Here is a tiny trained network, its code and every weight. The questions are about switching its units off for an input and a class, where a switched-off unit gives its printed mean instead of its output.

import numpy as np


def w(rows, s, z=0):
    codes = np.array(rows[::2]) - 128.0
    scale = np.full(codes.shape[1], s)
    scale[-1] = z or s
    return codes * scale


def norm(h):
    return h / np.sqrt((h * h).mean(-1, keepdims=True) + 1e-5)


def f(y):
    return np.maximum(y, 0)


def log_softmax(a):
    a = a - a.max(-1, keepdims=True)
    return a - np.log(np.exp(a).sum(-1, keepdims=True))


def net(x, mask):
    res = np.array(x, float).reshape(1, 4) / 4 @ E
    u = 0
    for l in range(2):
        y = f(norm(res) @ A[l][:, :-1].T + A[l][:, -1])
        res = res + np.where(mask[u : u + 6], y, B[l][:, -1]) @ B[l][:, :-1]
        u += 6
    return log_softmax(norm(res)[-1] @ U[:, :-1].T + U[:, -1])


A, B = {}, {}
E = w([
[165,31,132,172,95,124,143,143,153],'x0',
[93,161,220,147,155,177,110,202,224],'x1',
[107,109,12,51,137,151,202,254,132],'x2',
[203,186,88,201,185,142,211,114,125],'x3',
],0.0066)
A[0] = w([
[184,17,129,213,122,154,155,160,135,30],'0.n1',
[172,69,154,146,98,156,144,145,114,30],'0.n2',
[97,159,173,146,176,188,137,170,255,43],'0.n3',
[140,26,127,188,68,162,139,142,160,7],'0.n4',
[62,251,119,76,181,150,129,91,93,3],'0.n5',
[207,196,78,149,190,152,174,119,170,80],'0.n6',
],0.0084,0.0062)
B[0] = w([
[104,202,144,73,130,64,152,103,167,194],'0.n1',
[127,136,132,103,112,81,128,127,140,144],'0.n2',
[175,109,163,141,101,92,117,182,52,249],'0.n3',
[115,193,137,74,136,74,124,131,144,170],'0.n4',
[156,108,154,82,100,9,156,136,211,202],'0.n5',
[57,105,159,162,97,136,170,103,121,255],'0.n6',
],0.012,0.0053)
A[1] = w([
[182,130,50,107,117,84,161,66,43,4],'1.n1',
[131,129,201,142,107,69,122,81,98,233],'1.n2',
[88,109,56,68,116,135,212,254,136,34],'1.n3',
[90,92,108,93,131,145,69,131,94,121],'1.n4',
[51,90,148,51,40,126,57,168,143,15],'1.n5',
[61,72,93,104,86,74,133,71,98,80],'1.n6',
],0.0093,0.0037)
B[1] = w([
[140,150,253,118,50,141,80,235,101,171],'1.n1',
[128,99,2,67,158,193,111,131,133,245],'1.n2',
[152,117,119,126,159,167,10,13,149,210],'1.n3',
[163,205,142,203,158,158,199,152,128,152],'1.n4',
[132,158,110,193,115,108,255,74,94,189],'1.n5',
[126,127,215,178,193,120,137,217,185,193],'1.n6',
],0.0078,0.012)
U = w([
[149,147,149,66,118,16,127,119,212,145],'0',
[171,127,193,148,111,140,83,242,75,139],'1',
[154,118,79,134,164,220,36,62,150,115],'2',
[89,136,128,201,121,150,253,99,112,113],'3',
[96,96,84,103,153,144,131,186,151,198],'4',
[75,118,58,170,76,110,81,171,139,2],'5',
],0.014,0.0088)

Each question gives the input, the list of numbers given to net, and the class t.
The units are the neurons (one row each of A and B). Each row of codes is followed by its name. A weight is (code - 128) times the scale printed after its matrix; where a second scale follows, it is the last column's (A, B and U).
mask holds one flag per neuron, layer by layer. A switched-off neuron (its flag False) gives its mean, the last column of its row in B, instead of its output. The means were averaged over made-up inputs and are rounded, as every weight is.
A unit's drop is (log p(t) with every unit on - log p(t) with that unit switched off) / (log p(t) with every unit on - log p(t) with every unit switched off).
The circuit of an input: a set's keep is (log p(t) with only the set's units on - log p(t) with every unit switched off) / (log p(t) with every unit on - log p(t) with every unit switched off). Starting from all 12 units, units are removed one at a time, each time the one whose removal leaves the highest keep (on an exact tie, the one counted first), for as long as the keep stays at least 0.8.
units of the circuit, in order: the units of the circuit, biggest drop first
top k neurons: the k neurons with the biggest drops, biggest first
top k neurons in layer l: the k neurons of layer l with the biggest drops, biggest first
input [1,-4,-7,2], class 2: top neuron in layer 1	(1.n2)
input [7,-7,1,-8], class 3: top 4 neurons	(1.n5 0.n5 0.n3 1.n4)
input [3,5,6,-3], class 2: top 3 neurons	(1.n3 1.n1 1.n6)
input [-6,-6,-4,6], class 0: top 4 neurons	(0.n5 0.n3 1.n5 1.n1)
input [7,7,8,6], class 2: top 4 neurons	(1.n3 0.n5 1.n1 1.n6)
input [-7,-7,-3,4], class 0: top 2 neurons in layer 1	(1.n2 1.n4)
input [8,-7,1,-2], class 0: top 2 neurons in layer 0	(0.n1 0.n4)
input [1,-6,5,-4], class 1: top 3 neurons in layer 1	(1.n1 1.n2 1.n6)
input [0,2,-8,7], class 2: top 4 neurons in layer 1	(1.n5 1.n2 1.n6 1.n4)
input [-6,-7,4,0], class 1: top 2 neurons in layer 0	(0.n1 0.n4)
input [8,5,7,2], class 0: top 3 neurons	(0.n1 1.n2 0.n4)
input [7,-6,7,-2], class 0: top 2 neurons	(1.n2 0.n1)
input [-8,-8,7,5], class 0: top 2 neurons	(0.n5 0.n3)
input [1,-1,-2,-8], class 3: top neuron	(1.n5)
input [4,-3,-3,4], class 0: top 2 neurons	(0.n1 1.n5)
input [3,-5,-7,-1], class 2: top 3 neurons	(1.n2 0.n3 0.n5)
input [4,-6,5,-3], class 1: top 2 neurons	(1.n1 1.n2)
input [-6,-7,-4,-1], class 1: top 3 neurons in layer 1	(1.n1 1.n6 1.n3)
input [0,0,5,-7], class 3: top 3 neurons	(1.n5 1.n2 1.n4)
input [-6,-2,-7,-6], class 2: top 2 neurons in layer 1	(1.n2 1.n1)
input [-4,-3,-8,0], class 2: top neuron in layer 1	(1.n2)
input [-2,-1,-2,-2], class 4: top 3 neurons	(1.n2 1.n3 0.n1)
input [4,5,4,3], class 1: top 3 neurons	(0.n3 0.n5 1.n5)
input [-8,-1,7,-5], class 0: top 2 neurons	(0.n5 1.n2)
input [-1,4,4,3], class 1: top 2 neurons in layer 1	(1.n5 1.n2)
input [4,-2,5,3], class 2: top 2 neurons in layer 1	(1.n3 1.n5)
input [6,2,-8,8], class 2: units of the circuit, in order	(1.n2)
input [6,-7,7,-8], class 3: top 2 neurons in layer 0	(0.n3 0.n5)
input [8,1,6,7], class 0: top 2 neurons in layer 0	(0.n1 0.n4)
input [-6,-5,-1,4], class 0: top 2 neurons in layer 0	(0.n5 0.n3)
